Here is a tiny trained network, its code and every weight. The questions are about switching its units off for an input and a class, where a switched-off unit gives its printed mean instead of its output.

import numpy as np


def w(rows, s, z=0):
    codes = np.array(rows[::2]) - 128.0
    scale = np.full(codes.shape[1], s)
    scale[-1] = z or s
    return codes * scale


def f(y):
    return y / 2 * (1 + np.tanh(0.7978845608 * (y + 0.044715 * y**3)))


def log_softmax(a):
    a = a - a.max(-1, keepdims=True)
    return a - np.log(np.exp(a).sum(-1, keepdims=True))


def net(x, mask):
    res = np.array(x, float).reshape(1, 8) / 4 @ E
    y = f(res @ A[0][:, :-1].T + A[0][:, -1])
    res = res + np.where(mask, y, B[0][:, -1]) @ B[0][:, :-1]
    return log_softmax(res[-1] @ U[:, :-1].T + U[:, -1])


A, B = {}, {}
E = w([
[134,108,92,149],'x0',
[55,130,187,232],'x1',
[254,206,197,178],'x2',
[127,129,125,128],'x3',
[136,108,91,150],'x4',
[159,33,199,107],'x5',
[121,139,150,115],'x6',
[129,125,119,134],'x7',
],0.0087)
A[0] = w([
[146,77,152,125,81],'neuron 1',
[188,187,120,9,192],'neuron 2',
[92,122,140,179,92],'neuron 3',
[155,173,143,155,123],'neuron 4',
[140,126,107,83,193],'neuron 5',
[82,151,209,134,137],'neuron 6',
[146,161,150,137,159],'neuron 7',
[75,127,176,186,43],'neuron 8',
[194,163,127,167,62],'neuron 9',
[111,184,91,121,97],'neuron 10',
[166,162,166,160,101],'neuron 11',
[47,143,109,77,78],'neuron 12',
[64,148,164,86,212],'neuron 13',
[121,163,75,146,147],'neuron 14',
[68,126,102,114,78],'neuron 15',
[159,153,141,143,79],'neuron 16',
[152,78,133,116,178],'neuron 17',
[114,220,98,146,129],'neuron 18',
[113,148,75,157,131],'neuron 19',
[75,148,182,205,64],'neuron 20',
[156,54,159,151,86],'neuron 21',
[122,102,78,180,255],'neuron 22',
[121,96,134,191,118],'neuron 23',
],0.015,0.0078)
B[0] = w([
[89,168,211,1,147],'neuron 1',
[128,163,95,175,247],'neuron 2',
[208,147,56,78,165],'neuron 3',
[134,76,113,127,173],'neuron 4',
[160,173,60,202,182],'neuron 5',
[140,164,93,192,184],'neuron 6',
[128,75,151,141,168],'neuron 7',
[107,186,32,76,176],'neuron 8',
[125,61,95,70,176],'neuron 9',
[41,150,178,80,156],'neuron 10',
[126,53,90,120,180],'neuron 11',
[157,76,111,108,191],'neuron 12',
[184,80,162,187,200],'neuron 13',
[88,157,189,119,168],'neuron 14',
[161,53,150,56,176],'neuron 15',
[144,49,104,57,148],'neuron 16',
[87,225,157,148,179],'neuron 17',
[116,123,226,93,188],'neuron 18',
[127,137,181,108,162],'neuron 19',
[130,177,56,108,195],'neuron 20',
[70,141,192,74,166],'neuron 21',
[97,115,129,209,220],'neuron 22',
[130,170,91,134,163],'neuron 23',
],0.0078,0.012)
U = w([
[136,212,40,91,87],'0',
[144,12,113,87,27],'1',
[126,142,156,185,253],'2',
[73,193,215,57,78],'3',
[125,138,140,186,197],'4',
],0.011,0.0057)

Each question gives the input, the list of numbers given to net, and the class t.
The units are the neurons (one row each of A and B). Each row of codes is followed by its name. A weight is (code - 128) times the scale printed after its matrix; where a second scale follows, it is the last column's (A, B and U).
mask holds one flag per neuron, in row order. A switched-off neuron (its flag False) gives its mean, the last column of its row in B, instead of its output. The means were averaged over made-up inputs and are rounded, as every weight is.
A unit's drop is (log p(t) with every unit on - log p(t) with that unit switched off) / (log p(t) with every unit on - log p(t) with every unit switched off).
The circuit of an input: a set's keep is (log p(t) with only the set's units on - log p(t) with every unit switched off) / (log p(t) with every unit on - log p(t) with every unit switched off). Starting from the 12 units with the biggest drops (on a tie, the unit counted first), units are removed one at a time, each time the one whose removal leaves the highest keep (on an exact tie, the one counted first), for as long as the keep stays at least 0.8.
units of the circuit, in order: the units of the circuit, biggest drop first
unit that matters most: the unit with the biggest drop
k most important neurons: the k neurons with the biggest drops, biggest first
input [-7,7,4,3,2,-8,4,5], class 3: unit that matters most	neuron 18
input [0,-3,2,-3,-5,7,-2,1], class 3: units of the circuit, in order	(neuron 1; neuron 21)
input [0,-8,6,4,-1,8,0,7], class 0: 2 most important neurons	(neuron 2; neuron 5)
input [-6,7,-7,7,7,-3,0,-7], class 0: 3 most important neurons	(neuron 8; neuron 20; neuron 3)
input [-2,1,4,-8,5,7,0,1], class 3: units of the circuit, in order	(neuron 21; neuron 1)
input [6,1,-4,3,7,-5,5,-1], class 2: units of the circuit, in order	(neuron 22; neuron 8)
input [2,4,-7,7,-2,-1,5,-1], class 1: 2 most important neurons	(neuron 15; neuron 12)
input [-7,-7,-7,1,-4,8,4,3], class 3: 2 most important neurons	(neuron 17; neuron 1)
input [-4,0,7,3,5,6,3,1], class 1: units of the circuit, in order	(neuron 11; neuron 9)
input [1,7,7,-5,-2,3,3,-6], class 0: 3 most important neurons	(neuron 20; neuron 8; neuron 6)
input [-4,-6,1,4,-8,6,8,4], class 2: units of the circuit, in order	(neuron 2; neuron 8)
input [5,-6,-6,1,7,1,0,3], class 2: units of the circuit, in order	(neuron 22; neuron 8; neuron 17; neuron 9)
input [4,6,7,-4,6,-6,-1,1], class 1: 2 most important neurons	(neuron 9; neuron 11)
input [-2,7,0,-7,3,0,0,5], class 0: units of the circuit, in order	(neuron 8; neuron 20)
input [0,-3,2,0,-2,-5,-5,-4], class 3: units of the circuit, in order	(neuron 18; neuron 10)
input [-4,-5,-6,1,-2,-4,8,-2], class 4: units of the circuit, in order	(neuron 13; neuron 8)
input [-8,-5,-6,5,-4,-8,3,-7], class 3: units of the circuit, in order	(neuron 10)
input [0,-3,-8,-6,-8,-7,-2,-1], class 1: 2 most important neurons	(neuron 12; neuron 15)
input [0,-8,-6,3,7,8,6,5], class 0: units of the circuit, in order	(neuron 5; neuron 17)
input [3,6,4,0,-2,7,0,-8], class 3: units of the circuit, in order	(neuron 21)
input [3,3,2,-6,5,7,6,3], class 3: units of the circuit, in order	(neuron 21; neuron 1)
input [1,6,4,-8,-6,-8,-1,4], class 3: 2 most important neurons	(neuron 18; neuron 10)
input [5,-8,-3,-8,-2,7,8,5], class 0: 2 most important neurons	(neuron 5; neuron 2)
input [-1,5,-4,0,5,5,5,-3], class 0: units of the circuit, in order	(neuron 8; neuron 3; neuron 23)
input [8,5,7,4,6,-1,-4,3], class 1: 2 most important neurons	(neuron 9; neuron 11)
input [-4,8,5,-1,6,-6,7,4], class 0: 2 most important neurons	(neuron 20; neuron 8)
input [-2,0,-7,0,4,-4,-6,-7], class 1: unit that matters most	neuron 15
